Each row of numbers stands for one object and depends on some of the facts below. Use the named rows to name the rest.

Some objects and their rows:
-0.232 3.380 -3.285 -2.587 6.027 0.314 0.002 -0.710 -5.660 -0.526 -5.567
 0.194: tugen
0.469 3.078 -2.880 -1.823 5.489 0.459 -0.340 0.877 -5.536 0.254 -5.105
 0.354: mibri
0.936 2.565 -2.792 -0.542 4.467 0.563 -1.017 2.251 -5.550 1.585 -4.447
 0.509: pegu
2.453 0.635 -1.856 1.390 0.627 -0.318 -0.348 -0.454 -2.250 0.152 1.006
 0.009: fepilu
2.358 1.597 -2.132 2.905 1.374 0.274 -0.998 0.702 -3.214 1.637 -0.166
 0.159: fove
2.316 1.998 -2.047 2.470 1.982 0.606 -1.642 2.640 -4.439 2.474 -1.583
 0.311: sikosker
1.396 -2.439 2.060 -0.397 -0.369 0.148 1.153 1.126 -0.579 1.428 2.714
 1.130: legis
0.909 -0.920 -1.473 -1.029 -2.193 -1.270 0.569 -0.487 2.101 -0.564 0.600
 -0.116: stoda
1.185 1.937 -2.090 1.522 0.435 0.459 -1.526 2.104 1.188 2.271 -1.923
 -0.518: zikeka
0.798 2.039 -2.379 0.175 1.580 0.650 -1.459 2.739 0.778 2.224 -3.750
 -0.340: lavu
-3.274 -1.619 4.199 1.009 -2.907 0.907 1.669 -0.837 6.322 -0.217 3.586
 0.356: klastul
-0.293 0.053 0.172 -0.600 -0.584 -0.078 -0.005 0.269 0.898 -0.079 -0.287
 -0.150: flozus
0.035 2.298 -3.099 2.252 -0.805 -0.335 -1.814 1.669 -0.156 0.803 -3.155
 -0.190: nenul
1.301 -1.314 -0.678 -3.095 -0.296 -0.999 -0.089 -0.011 0.667 -1.031
 1.601 -0.074: geplotim
-0.737 -2.419 1.551 -3.596 -1.350 -0.387 0.250 1.372 2.080 -0.763 2.451
 0.546: gopam
1.607 0.359 1.046 0.322 -0.750 0.398 -0.152 -1.818 -2.723 -1.597 0.190
 -1.012: klidabruk
0.086 -0.173 1.772 -0.756 -0.397 0.500 0.142 -0.261 -1.669 -0.960 -0.580
 -0.281: nusti
-2.427 -1.523 4.004 1.535 -1.802 0.689 1.491 -0.541 2.146 0.239 4.013
 1.072: paflur
0.920 -2.276 1.481 -1.061 -0.511 0.083 0.947 1.144 0.155 0.692 2.714
 1.006: loflal
-2.567 -1.439 4.175 1.198 -1.715 0.726 1.335 -0.936 2.139 -0.305 3.541
 0.903: tramu
2.644 -1.229 -0.690 -1.207 0.311 -0.511 0.396 0.248 -1.040 0.520 2.048
 0.409: nugem
-2.644 3.869 -4.422 -3.116 3.466 -0.687 0.124 -2.425 -1.505 -2.701
 -7.151 -0.457: gatropen
-3.674 -1.571 4.079 2.473 -1.804 0.295 0.932 -2.041 2.887 -0.669 3.359
 0.305: gonen
-0.477 -2.510 2.054 -0.510 -0.773 -0.447 0.446 -0.450 0.716 0.129 2.331
 0.102: vutri
-0.590 -2.551 1.599 0.689 -0.243 -0.468 0.291 -1.047 0.531 0.610 2.330
 0.007: zisus

How the objects are related:
ε: hangs directly under; π: refers to; ξ: is directly followed by
brugun: ε vabres; π liskik; ξ graskuzon
brustem: ε luskuduk; π plegil; ξ nenul
droklo: ε modul; π gopam; ξ gopam
dutrul: ε fepilu; ξ legis
fepilu: ε mozar
fide: ε ligak; ξ rapluplur
flupek: ε nusti; ξ klidabruk
fotan: ε luskuduk; π nusti; ξ plamin
fove: ε fepilu; ξ sikosker
gatropen: ε luskuduk
geplotim: ε modul
gitik: ε klidabruk
gonen: ε ligak; π nusti; ξ vutri
gopam: ε modul; ξ geplotim
gragril: ε mozar; ξ vabres
graskuzon: ε vabres
grastun: ε nusti; π tramu; ξ flupek
grazi: ε luskuduk; ξ trafe
kaplu: ε nusti; π ligak
klastul: ε flozus; ξ lidral
klidabruk: ε nusti; ξ kaplu
kodronal: ε luskuduk; ξ brustem
lavu: ε klastul; ξ liskan
legis: ε fepilu; ξ mabris
lidral: ε flozus; π nenul; ξ masu
liskan: ε klastul; π liskik; ξ sopladi
liskik: ε nusti; ξ grastun
loflal: ε tramu; π vuvases; ξ nugem
luskuduk: ε flozus
mabris: ε fepilu; ξ sinul
masu: ε flozus; ξ luskuduk
mefisek: ε ligak; π geplotim; ξ tridranu
mibri: ε fepilu; π modul; ξ tugen
nenul: ε luskuduk; ξ grazi
nugem: ε tramu; π vuvases
paflur: ε tramu; π gragril; ξ loflal
pegu: ε fepilu; ξ mibri
plamin: ε luskuduk; ξ gatropen
plegil: ε fepilu; ξ pegu
rapluplur: ε ligak; π fepilu; ξ mefisek
sikosker: ε fepilu; π klastul; ξ plegil
sinul: ε fepilu; π nusti; ξ fove
skesen: ε tridranu
skostes: ε liskik; π klidabruk
skunun: ε klastul; ξ tidin
sopladi: ε klastul
stezur: ε luskuduk; π vuvases; ξ stoda
stoda: ε luskuduk; ξ kodronal
tidin: ε klastul; ξ trute
trafe: ε luskuduk; ξ fotan
tramu: ε mozar; ξ gragril
tridranu: ε ligak; ξ tulom
trobrem: ε luskuduk; ξ stezur
trute: ε klastul; ξ visos
tugen: ε fepilu; π zisus
tulom: ε ligak
vabres: ε mozar; ξ fepilu
visos: ε klastul; ξ zikeka
vomal: ε tridranu; ξ zisus
vutri: ε ligak; ξ fide
vuvases: ε klastul; ξ skunun
zifo: ε gopam; π fepilu
zikeka: ε klastul; ξ lavu
zisus: ε tridranu; ξ skesen

Which object is each row?
A row may be one of the objects named above.
-4.183 -1.143 3.028 1.893 -4.392 0.051 1.584 -1.565 5.244 -1.207 2.454
 0.587 -> trobrem
-0.286 3.358 -3.170 -2.819 6.155 0.179 0.017 -0.966 -5.505 -0.636 -5.582
 0.136 -> tugen
1.319 1.464 0.225 1.592 -0.207 0.610 -1.007 -0.433 -2.891 -0.529 -1.141
 -0.832 -> kaplu
-0.065 -2.255 2.056 -1.276 -1.824 -0.105 1.072 0.410 2.848 0.231 1.784
 0.411 -> lidral
-2.928 -1.623 4.083 0.949 -3.016 0.845 1.878 -0.691 7.206 0.106 3.592
 0.314 -> vuvases
0.581 1.723 -2.126 3.183 1.849 -0.055 -2.556 0.479 -3.183 1.139 -2.251
 -0.648 -> tridranu
1.899 -1.336 -0.518 -1.741 -0.956 -0.446 0.741 0.204 3.632 0.606 1.576
 -0.327 -> tidin
-1.049 -2.033 0.888 -0.902 -3.088 -0.619 1.004 0.374 3.240 -0.183 1.398
 0.569 -> stezur
1.926 0.573 -2.210 0.695 -0.558 -0.226 -0.108 -0.589 3.092 0.499 0.902
 -0.736 -> trute
-0.248 3.391 -3.401 -2.544 6.113 0.263 0.124 -0.566 -5.386 -0.637 -5.708
 0.126 -> tugen
-0.715 -2.597 1.677 0.351 -0.448 -0.400 0.122 -0.781 0.290 0.344 2.413
 0.013 -> zisus
-0.443 -0.189 0.153 0.252 0.507 -0.218 -0.482 -1.040 -0.703 -0.150 0.154
 -0.286 -> ligak
-0.436 2.618 -3.100 1.257 0.420 -0.262 -1.659 2.277 -1.230 1.051 -4.662
 -0.035 -> grazi
1.852 0.336 0.961 0.195 -0.796 0.417 -0.003 -1.624 -2.447 -1.363 0.005
 -0.925 -> klidabruk
0.136 -2.508 1.796 -1.622 -1.927 0.173 1.316 1.114 5.203 1.144 2.444
 0.243 -> skunun
0.116 -2.523 4.370 -1.505 -1.565 0.666 1.236 0.053 -0.242 -0.451 1.492
 0.101 -> grastun
-0.934 -0.091 -0.561 -2.648 0.199 -0.567 -0.814 0.721 1.048 -1.338 0.193
 0.171 -> zifo
-1.947 -1.491 3.658 1.877 -1.376 0.978 1.556 -0.432 1.589 0.555 3.841
 1.151 -> dutrul
-1.048 0.054 -0.765 -2.773 0.086 -0.616 -0.682 0.514 0.834 -1.002 0.135
 0.136 -> zifo
-0.196 -0.152 0.255 0.610 0.362 -0.236 -0.471 -0.929 -0.839 -0.451 0.177
 -0.226 -> ligak
1.407 1.624 -1.978 1.898 -0.186 0.324 -1.070 0.969 2.368 1.189 -0.359
 -0.783 -> visos
0.254 1.880 -3.174 2.525 -1.272 -0.604 -1.216 0.040 0.886 -0.133 -1.094
 -0.430 -> brustem
0.160 -2.437 4.327 -1.829 -1.792 0.622 1.206 0.018 -0.456 -0.753 1.602
 0.129 -> grastun
-1.105 2.857 -3.466 -0.372 1.668 -0.303 -1.189 1.077 -1.217 0.150 -5.912
 -0.173 -> trafe
-3.898 -1.488 3.935 -0.213 -2.282 0.146 1.012 -0.877 4.018 -1.746 3.376
 0.601 -> droklo
-0.115 2.369 -2.623 -1.429 2.940 0.586 -1.016 1.593 0.092 1.335 -4.778
 -0.487 -> liskan
-0.726 2.877 -3.032 -2.871 3.872 0.338 -0.229 0.389 0.226 -0.076 -5.388
 -0.534 -> sopladi
0.233 3.121 -3.101 -1.930 5.474 0.355 -0.404 0.456 -5.438 0.187 -5.218
 0.255 -> mibri
0.343 -0.178 -0.024 -0.338 0.455 0.094 -0.063 0.327 -0.891 0.158 0.260
 0.209 -> mozar
-3.876 -1.708 3.729 2.998 -1.446 0.346 0.669 -2.606 2.345 -0.674 3.759
 0.000 -> vomal
-0.005 1.939 -1.947 1.620 2.646 0.230 -2.292 1.242 -3.752 1.594 -3.832
 -0.428 -> tulom
-1.852 3.340 -4.173 -2.046 2.637 -0.501 -0.541 -0.655 -1.501 -1.395
 -6.479 -0.274 -> fotan
3.032 -1.364 -0.665 -0.584 0.673 -0.414 0.569 0.564 -1.833 0.922 1.795
 0.488 -> mabris
1.151 -1.506 -0.844 0.586 0.740 -0.994 -0.400 -1.676 -0.897 -0.157 1.513
 -0.692 -> skesen
3.132 -1.200 -0.781 -0.818 0.616 -0.409 0.540 0.622 -1.710 0.928 1.894
 0.433 -> mabris
0.262 1.880 -3.040 2.703 -1.492 -0.615 -1.280 0.058 0.531 -0.301 -1.087
 -0.439 -> brustem
-2.954 -1.782 6.820 0.487 -3.014 1.469 1.700 -1.776 1.295 -1.756 2.428
 0.104 -> liskik
1.221 -1.344 -0.602 -2.969 -0.448 -0.913 -0.048 -0.017 0.254 -0.994
 1.296 -0.029 -> geplotim
1.212 1.887 -2.196 1.458 0.500 0.581 -1.605 2.261 1.254 2.092 -2.258
 -0.455 -> zikeka
0.663 1.450 -2.038 2.989 0.793 -0.266 -1.794 -0.768 -1.842 0.468 -0.367
 -0.857 -> mefisek
1.403 -1.210 -0.657 -1.599 -0.998 -0.755 0.534 -0.121 1.575 -0.146 1.286
 -0.270 -> masu
1.772 2.174 -2.262 1.265 3.235 0.681 -1.679 3.228 -5.081 2.447 -3.411
 0.610 -> plegil
1.903 -1.456 -0.589 -1.750 -1.057 -0.267 0.758 0.084 3.849 0.704 1.592
 -0.348 -> tidin
2.021 -1.549 1.638 -1.891 -0.994 -0.049 0.610 -0.865 -1.444 -1.004 1.011
 -0.535 -> flupek
0.962 0.357 -1.747 1.988 0.544 -0.726 -1.048 -1.999 -1.184 -0.824 1.060
 -0.901 -> rapluplur

Now the same objects, written a new way:
Some objects and their rows:
2.431 1.204 -1.303 1.113 -1.314 1.917 0.604 1.002 -0.890 -3.133 -1.421
 -1.316 0.941 -2.523 -0.884 0.335 0.512 0.798 -2.282 1.138 0.655 0.043
 0.974 0.613: stoda
0.683 -0.887 1.995 1.443 -2.739 -1.130 -2.729 -0.150 2.060 2.515 -0.047
 -1.524 -2.478 2.945 2.026 -2.164 0.697 -2.250 1.412 4.396 -0.094 -2.019
 -3.300 4.008: trafe
1.982 -1.731 -0.458 3.066 -2.314 0.118 0.634 1.786 1.940 -0.561 2.412
 -0.592 0.486 -1.835 1.915 -0.099 -0.040 -0.191 -0.352 1.704 1.171
 -2.638 -0.752 0.457: brustem
-2.333 0.299 -0.536 -1.566 0.844 1.381 0.191 -1.021 0.509 -3.366 -0.282
 -0.508 1.348 1.116 -1.319 3.459 -1.754 0.798 -2.574 1.409 -0.894 1.745
 2.896 -1.792: skunun
-1.643 0.289 -0.805 0.324 2.006 1.421 -1.997 -1.034 -2.517 -1.266 -0.222
 -0.463 1.144 0.588 -1.613 1.498 -0.101 4.257 -1.221 -0.690 -2.943
 -0.165 0.815 -2.880: legis
1.564 2.125 -4.226 -1.606 1.472 -0.611 -1.171 0.223 -1.809 -0.013 -1.780
 2.366 2.565 -2.603 -0.274 -1.612 1.365 -1.093 0.292 -1.557 -0.345 4.012
 1.623 -0.975: vabres
-1.591 2.185 1.366 -1.793 5.514 2.396 1.587 -0.376 3.748 -1.884 -1.901
 2.621 0.607 -0.238 -2.326 2.865 -4.236 -1.636 -0.563 2.266 -0.090 2.444
 4.388 -0.499: klastul
-2.227 1.605 -0.303 -0.719 -0.041 -0.295 -0.990 -0.601 -1.372 -1.710
 0.013 -1.912 0.631 0.510 -2.904 1.815 -2.230 1.822 -2.486 -1.565 1.448
 -0.032 1.973 -2.814: zisus
1.680 -1.392 2.261 0.036 -2.386 -1.999 -3.058 -2.298 -0.178 4.490 1.718
 0.391 -2.176 2.615 1.521 -2.551 1.799 -0.157 3.046 2.126 -3.314 -1.812
 -3.511 2.053: pegu
-2.222 2.882 -1.883 -0.179 6.240 -0.165 -2.800 0.468 -1.575 -0.436
 -3.762 1.692 3.701 -0.827 1.960 -0.424 -3.210 -1.347 0.619 -3.471 0.536
 2.204 2.067 -0.559: tramu
-0.788 1.372 -3.138 1.023 -0.753 -1.616 4.161 0.092 2.258 0.401 2.662
 1.737 -1.110 -0.632 2.026 -0.593 3.850 0.076 -1.843 -3.014 -1.369 1.831
 0.438 1.339: klidabruk
1.226 -0.441 0.712 -1.418 -0.526 -0.992 0.079 1.115 0.287 -3.234 0.387
 -1.300 1.407 -3.643 -1.531 -1.181 1.666 1.926 -0.349 -1.567 0.258 2.821
 1.972 -0.547: geplotim
1.048 -1.658 1.650 1.546 -3.540 -0.767 -1.209 1.228 -0.349 2.414 -0.340
 -2.031 -2.716 4.261 1.529 -2.737 1.989 -3.520 4.546 4.503 -0.941 -2.746
 -2.259 4.374: fotan
-1.065 1.859 2.669 0.678 4.332 -0.552 0.079 0.186 -0.564 -0.695 -2.135
 -1.071 0.326 0.470 -1.899 0.325 -3.628 1.508 -1.019 -3.480 2.072 -0.935
 2.973 -1.736: gonen
0.022 -3.460 1.417 1.907 -2.787 0.840 1.279 1.885 -2.570 2.308 -1.314
 -1.555 -3.579 4.293 1.553 -1.882 2.650 -3.931 5.844 3.528 0.416 -2.916
 -2.900 4.091: plamin
1.673 1.621 0.044 -2.145 -1.663 -1.398 0.804 -1.415 -2.129 -1.454 -0.465
 -1.499 0.263 -1.223 -1.896 -0.730 0.540 1.280 -2.005 -1.703 2.332 0.546
 1.248 -0.501: fide
-0.006 -2.465 2.573 -1.194 -2.065 -0.402 -0.380 -3.002 2.823 2.717 2.372
 1.357 -1.499 1.226 1.611 -0.155 -0.062 -3.254 0.471 3.859 1.083 0.495
 -4.322 2.376: lavu
3.650 -2.243 -2.534 0.070 1.038 -0.639 0.756 -2.102 0.300 0.559 0.731
 0.839 -0.105 -0.122 0.744 -1.395 1.280 2.230 -1.039 -0.921 -2.453 0.070
 -0.658 -3.230: sinul
-0.385 2.035 -1.507 -1.088 -1.110 -1.517 0.816 1.481 -0.230 2.463 0.129
 -0.079 -1.999 0.631 -2.655 -0.676 -1.383 -0.999 -0.286 -1.590 3.322
 -0.345 0.775 -1.665: ligak
-1.597 1.644 -1.033 0.086 0.409 1.805 -0.654 0.035 -0.604 -2.589 -0.833
 -0.679 1.291 0.302 -1.001 3.385 -1.202 1.472 -2.394 1.011 -0.833 0.688
 2.596 -1.240: lidral
1.397 1.402 -1.579 -1.375 -0.779 -1.587 -0.266 -0.721 -2.473 -2.895
 -0.755 0.009 3.496 -1.538 0.318 -0.684 1.008 -0.130 -0.160 -0.709
 -0.123 1.417 0.345 -1.124: nugem
-4.771 -0.202 -1.012 -1.507 0.425 0.185 -3.117 3.441 1.480 -1.570 0.357
 -0.922 -1.520 -1.409 -2.920 0.564 0.446 3.219 -0.023 -1.786 -0.049
 4.172 3.546 -1.977: gopam
0.481 1.665 -0.154 -1.161 -0.080 -0.471 1.657 -1.768 -1.090 -2.232 0.808
 -0.490 1.493 -2.283 -0.476 0.019 2.859 1.986 -1.836 -1.935 -0.374 0.902
 1.278 0.532: flupek
-2.482 1.458 -0.232 -0.389 -0.570 0.758 -0.350 -0.076 -1.446 -1.670
 -0.276 -1.418 0.597 0.406 -2.657 1.868 -1.810 1.812 -2.129 -1.783 1.505
 -0.657 2.032 -2.737: vutri
2.512 0.819 -1.580 -1.240 0.317 0.658 0.160 -1.138 -2.530 -1.155 -0.570
 0.078 1.966 -2.084 -1.518 -0.564 1.870 2.595 -0.557 -0.029 -2.296 0.396
 0.588 -1.614: mabris

Rows to name:
Some rows may be objects named above.
0.092 -1.440 1.565 1.916 -2.729 -1.555 -0.724 2.030 0.080 2.197 0.377
 -2.779 -3.203 5.044 1.687 -2.248 1.838 -3.920 5.212 4.700 -0.367 -2.702
 -2.186 4.262 -> fotan
2.216 -1.335 -1.184 2.441 -2.253 -0.567 0.077 1.949 2.014 0.857 2.544
 -0.389 0.986 -2.732 2.090 -0.588 -1.092 -0.270 0.189 2.192 0.718 -3.131
 -0.830 0.395 -> brustem
-0.496 2.221 -3.501 0.955 -0.561 -1.208 3.823 0.563 3.022 0.467 2.184
 1.732 -1.930 -0.429 2.228 -0.139 3.367 0.170 -2.617 -3.691 -1.137 1.539
 1.011 1.433 -> klidabruk
1.179 -2.542 1.414 -0.410 -1.496 -0.014 -2.437 -2.618 0.010 4.979 1.712
 1.258 -2.001 0.542 1.215 -1.985 1.772 -0.729 1.142 1.776 -1.194 -0.941
 -5.744 1.513 -> plegil
-0.712 1.987 -3.293 0.054 -0.239 -0.420 4.726 0.947 2.842 -0.043 2.162
 2.222 -0.734 -0.145 1.735 -0.865 3.574 0.397 -1.995 -2.923 -1.316 0.719
 0.125 0.929 -> klidabruk
2.080 -1.002 -1.180 -0.567 -1.218 -1.437 2.284 -0.449 0.737 -0.598 0.970
 -0.567 -0.455 0.395 0.024 -1.153 -0.062 0.582 -2.162 -2.932 1.794
 -0.216 -0.143 -2.315 -> rapluplur
0.289 -2.382 0.842 1.820 -2.165 0.915 -2.110 -0.869 1.904 1.956 0.500
 -0.774 -2.634 0.651 1.643 -1.411 0.442 -2.178 -0.013 3.434 1.963 -1.448
 -5.219 4.311 -> grazi
0.012 0.375 -3.080 -0.196 1.697 -0.312 -2.287 0.097 -1.724 2.082 -0.018
 2.680 1.464 0.096 0.835 -1.564 -0.181 -0.590 2.063 -2.035 -0.737 1.194
 -0.760 -0.817 -> mozar
0.278 -0.362 0.842 0.341 -2.612 -1.719 1.810 0.496 2.150 1.591 3.821
 1.149 2.099 -1.643 3.329 -0.146 1.004 0.517 -0.337 -1.099 -0.539 -1.500
 -0.028 0.633 -> kaplu
-1.432 0.945 2.787 -0.456 4.603 1.719 0.716 -0.274 0.873 -2.886 -2.442
 0.182 1.650 0.069 -1.795 2.197 -2.711 -0.023 -0.826 -0.311 0.432 1.058
 2.819 -0.714 -> vuvases
1.832 -2.349 1.512 -0.775 -2.606 -1.402 -1.665 -1.249 -2.511 5.289 1.403
 0.118 -2.076 4.725 0.551 -2.604 2.333 -1.323 6.232 2.756 -3.855 -2.011
 -2.383 1.670 -> mibri
0.240 -0.390 1.136 1.041 -1.935 -1.069 2.544 1.018 2.724 0.794 3.829
 -0.274 1.564 -0.922 2.834 0.237 1.215 0.417 -0.571 -1.420 -0.694 -1.440
 -0.168 0.811 -> kaplu
-2.012 0.244 3.216 0.231 4.197 0.044 -1.733 1.034 0.209 -1.827 -2.373
 -1.551 0.441 -1.603 -2.111 0.973 -2.694 2.231 -0.242 -3.278 -0.210
 1.387 3.318 -1.045 -> droklo
2.580 -1.924 0.060 -0.994 -1.678 -0.649 1.684 0.736 2.840 0.522 2.982
 1.719 1.966 -1.367 2.251 1.289 -1.440 -1.549 0.154 2.614 0.207 -0.524
 0.012 -1.236 -> visos
-4.377 0.322 -0.472 -1.886 0.632 0.738 -3.679 3.282 1.944 -1.680 -0.866
 -0.563 -0.708 -1.394 -3.196 0.118 0.563 2.840 0.297 -2.218 0.244 4.133
 3.430 -1.604 -> gopam
-0.867 1.413 -3.440 -0.297 2.322 0.288 -1.851 0.405 -1.745 2.305 -1.082
 2.193 1.083 0.149 0.224 -1.236 -0.141 -0.472 1.626 -1.418 -1.183 1.290
 -0.719 -0.466 -> mozar
-3.029 2.791 -0.376 -0.236 0.485 0.462 0.460 -1.878 -1.618 -3.262 0.410
 -0.640 0.907 -0.032 -0.882 2.522 0.587 3.044 -2.609 -1.599 -1.570 0.563
 3.042 -0.009 -> grastun
0.484 -2.807 3.086 -1.340 -2.679 -1.183 0.913 -0.217 0.429 2.898 0.610
 0.067 -2.107 5.500 1.876 -0.973 2.101 -4.632 5.644 5.315 -0.733 -1.801
 -0.948 3.352 -> sopladi
0.101 -0.813 2.333 -0.484 -3.662 -1.707 -1.240 -1.638 0.233 3.572 1.538
 -1.253 -2.177 0.635 0.247 -1.689 -0.001 -2.552 -0.246 -0.559 2.247
 -1.374 -4.867 1.715 -> tulom
2.777 -2.519 -0.909 -1.141 -0.249 0.261 2.818 -1.054 2.979 -2.111 0.298
 0.575 0.452 0.451 1.356 0.249 0.763 -1.751 -2.149 1.204 0.163 0.835
 0.823 -1.962 -> trute
0.066 0.128 -0.590 0.041 -3.691 -0.602 1.071 0.653 1.475 5.234 2.691
 2.379 -2.420 -0.630 -1.512 -0.818 -1.722 -2.030 -1.095 -1.339 6.050
 -1.178 -3.467 -1.278 -> tridranu
-0.551 1.429 -1.235 -0.323 -1.097 -1.501 1.075 0.334 0.140 2.387 0.324
 -0.401 -2.395 0.239 -2.456 -0.944 -1.038 -1.692 -1.171 -1.918 3.716
 -0.585 1.146 -1.358 -> ligak
-2.572 -2.047 0.655 -1.334 -0.060 -0.184 -2.423 3.113 1.948 0.283 0.104
 -0.454 -1.592 -1.781 -0.715 -1.766 0.804 1.406 1.324 -1.576 0.321 3.567
 0.611 -0.441 -> modul
-0.034 -4.657 1.728 0.359 -2.081 0.475 1.127 -0.653 -3.269 5.183 -0.026
 0.986 -3.283 4.102 -0.342 -3.205 3.860 -2.163 7.528 1.540 -2.113 -3.454
 -2.751 1.774 -> tugen
0.094 2.179 0.429 -0.875 -0.998 -0.195 1.709 -1.178 -0.926 -2.025 1.131
 -0.808 1.435 -1.904 -0.515 -0.151 2.619 1.599 -1.966 -1.262 -0.673
 1.134 1.088 1.647 -> flupek
-0.975 -1.650 2.079 -0.764 -0.556 -0.980 -1.160 0.856 0.653 -0.539 0.295
 -2.072 -0.287 -1.251 0.145 -0.920 0.448 1.524 0.799 -1.733 0.609 1.482
 0.603 -0.028 -> zifo
-1.218 2.094 1.182 1.868 4.499 1.645 -1.375 1.488 0.236 -2.910 -2.625
 -1.851 1.039 -1.998 -1.018 1.377 -3.202 0.766 -1.168 -0.011 0.361
 -0.969 2.646 0.665 -> trobrem
-3.457 5.077 1.035 1.511 4.550 1.152 2.421 0.449 0.646 -0.749 -1.244
 1.664 0.185 -0.731 -0.696 1.046 -0.045 1.723 -1.389 -4.087 -1.253 0.058
 3.934 2.636 -> liskik
0.800 -1.891 3.403 -2.376 -2.726 -2.052 -0.664 -2.539 1.507 2.219 1.535
 0.639 -1.794 3.697 1.205 -0.578 0.513 -4.338 2.232 4.734 -0.943 -0.381
 -3.185 3.132 -> liskan

